Here is a tiny trained network, its code and every weight. The questions are about switching its units off for an input and a class, where a switched-off unit gives its printed mean instead of its output.

import numpy as np


def w(rows, s, z=0):
    codes = np.array(rows[::2]) - 128.0
    scale = np.full(codes.shape[1], s)
    scale[-1] = z or s
    return codes * scale


def f(y):
    return np.maximum(y, 0)


def log_softmax(a):
    a = a - a.max(-1, keepdims=True)
    return a - np.log(np.exp(a).sum(-1, keepdims=True))


def net(x, mask):
    res = np.array(x, float).reshape(1, 4) / 4 @ E
    y = f(res @ A[0][:, :-1].T + A[0][:, -1])
    res = res + np.where(mask, y, B[0][:, -1]) @ B[0][:, :-1]
    return log_softmax(res[-1] @ U[:, :-1].T + U[:, -1])


A, B = {}, {}
E = w([
[127,120,131,122,143],'x0',
[248,129,19,66,75],'x1',
[161,1,210,185,24],'x2',
[140,203,246,16,61],'x3',
],0.0074)
A[0] = w([
[213,100,101,141,126,126],'neuron 1',
[160,112,70,66,95,87],'neuron 2',
[32,134,169,181,120,74],'neuron 3',
[98,216,97,149,204,91],'neuron 4',
[214,178,128,134,101,130],'neuron 5',
[54,159,184,153,141,107],'neuron 6',
[75,98,128,129,146,145],'neuron 7',
[130,77,198,142,115,139],'neuron 8',
[138,4,165,119,99,82],'neuron 9',
[169,85,72,62,117,94],'neuron 10',
[184,209,153,99,64,121],'neuron 11',
[120,159,206,40,101,113],'neuron 12',
[178,104,179,130,118,165],'neuron 13',
[194,144,124,136,134,93],'neuron 14',
[139,97,74,192,177,107],'neuron 15',
[136,112,206,26,127,70],'neuron 16',
[119,83,156,106,166,254],'neuron 17',
[83,199,100,66,176,106],'neuron 18',
],0.012,0.013)
B[0] = w([
[118,101,150,72,203,178],'neuron 1',
[138,58,225,59,116,165],'neuron 2',
[147,18,165,78,135,172],'neuron 3',
[214,80,145,163,107,198],'neuron 4',
[121,129,174,64,156,172],'neuron 5',
[170,63,180,21,125,181],'neuron 6',
[130,127,132,76,219,168],'neuron 7',
[186,167,109,129,126,188],'neuron 8',
[188,113,101,170,80,187],'neuron 9',
[112,65,201,76,132,167],'neuron 10',
[103,95,70,124,130,185],'neuron 11',
[82,47,23,184,105,191],'neuron 12',
[166,232,69,139,167,187],'neuron 13',
[130,87,160,128,155,140],'neuron 14',
[39,64,62,142,73,184],'neuron 15',
[94,2,74,157,95,167],'neuron 16',
[130,187,98,52,202,246],'neuron 17',
[214,118,105,187,82,194],'neuron 18',
],0.008,0.014)
U = w([
[128,75,224,55,145,75],'0',
[38,81,69,157,125,86],'1',
[142,158,126,94,157,254],'2',
[248,141,131,152,122,77],'3',
[79,248,142,85,164,188],'4',
[67,204,207,185,117,80],'5',
],0.014,0.013)

Each question gives the input, the list of numbers given to net, and the class t.
The units are the neurons (one row each of A and B). Each row of codes is followed by its name. A weight is (code - 128) times the scale printed after its matrix; where a second scale follows, it is the last column's (A, B and U).
mask holds one flag per neuron, in row order. A switched-off neuron (its flag False) gives its mean, the last column of its row in B, instead of its output. The means were averaged over made-up inputs and are rounded, as every weight is.
A unit's drop is (log p(t) with every unit on - log p(t) with that unit switched off) / (log p(t) with every unit on - log p(t) with every unit switched off).
The circuit of an input: a set's keep is (log p(t) with only the set's units on - log p(t) with every unit switched off) / (log p(t) with every unit on - log p(t) with every unit switched off). Starting from the 12 units with the biggest drops (on a tie, the unit counted first), units are removed one at a time, each time the one whose removal leaves the highest keep (on an exact tie, the one counted first), for as long as the keep stays at least 0.8.
units of the circuit, in order: the units of the circuit, biggest drop first
k most important neurons: the k neurons with the biggest drops, biggest first
drop of u: that unit's drop, to one decimal
input [-1,6,-3,-7], class 1: units of the circuit, in order : (neuron 15)
input [-4,-3,-6,-2], class 3: units of the circuit, in order : (neuron 4; neuron 18)
input [4,0,-6,5], class 3: 2 most important neurons : (neuron 18; neuron 15)
input [-6,-5,6,1], class 2: units of the circuit, in order : (neuron 4; neuron 13)
input [7,7,-5,3], class 0: units of the circuit, in order : (neuron 2; neuron 10)
input [8,7,7,8], class 1: units of the circuit, in order : (neuron 12; neuron 16)
input [4,-1,-7,-3], class 3: 2 most important neurons : (neuron 4; neuron 18)
input [4,1,3,3], class 2: 2 most important neurons : (neuron 18; neuron 4)
input [-2,-7,1,-3], class 0: 2 most important neurons : (neuron 3; neuron 6)
input [-6,7,-4,5], class 0: 3 most important neurons : (neuron 2; neuron 10; neuron 5)
input [-6,0,5,4], class 2: 4 most important neurons : (neuron 18; neuron 4; neuron 15; neuron 13)
input [-5,5,-7,-4], class 3: 3 most important neurons : (neuron 18; neuron 4; neuron 17)
input [3,7,7,1], class 0: 4 most important neurons : (neuron 10; neuron 2; neuron 1; neuron 18)
input [-3,-2,6,6], class 1: units of the circuit, in order : (neuron 12)
input [0,6,-4,8], class 1: 2 most important neurons : (neuron 12; neuron 11)
input [4,-6,8,4], class 3: 2 most important neurons : (neuron 8; neuron 9)
input [7,-3,2,5], class 2: 4 most important neurons : (neuron 15; neuron 8; neuron 13; neuron 17)
input [1,-4,6,-4], class 3: 2 most important neurons : (neuron 9; neuron 8)
input [-1,5,-6,-8], class 1: drop of neuron 6 : 0.1
input [3,3,-2,2], class 4: drop of neuron 3 : 0.2
input [-1,2,-7,-1], class 3: drop of neuron 18 : 0.3
input [-5,1,-7,3], class 3: units of the circuit, in order : (neuron 18)
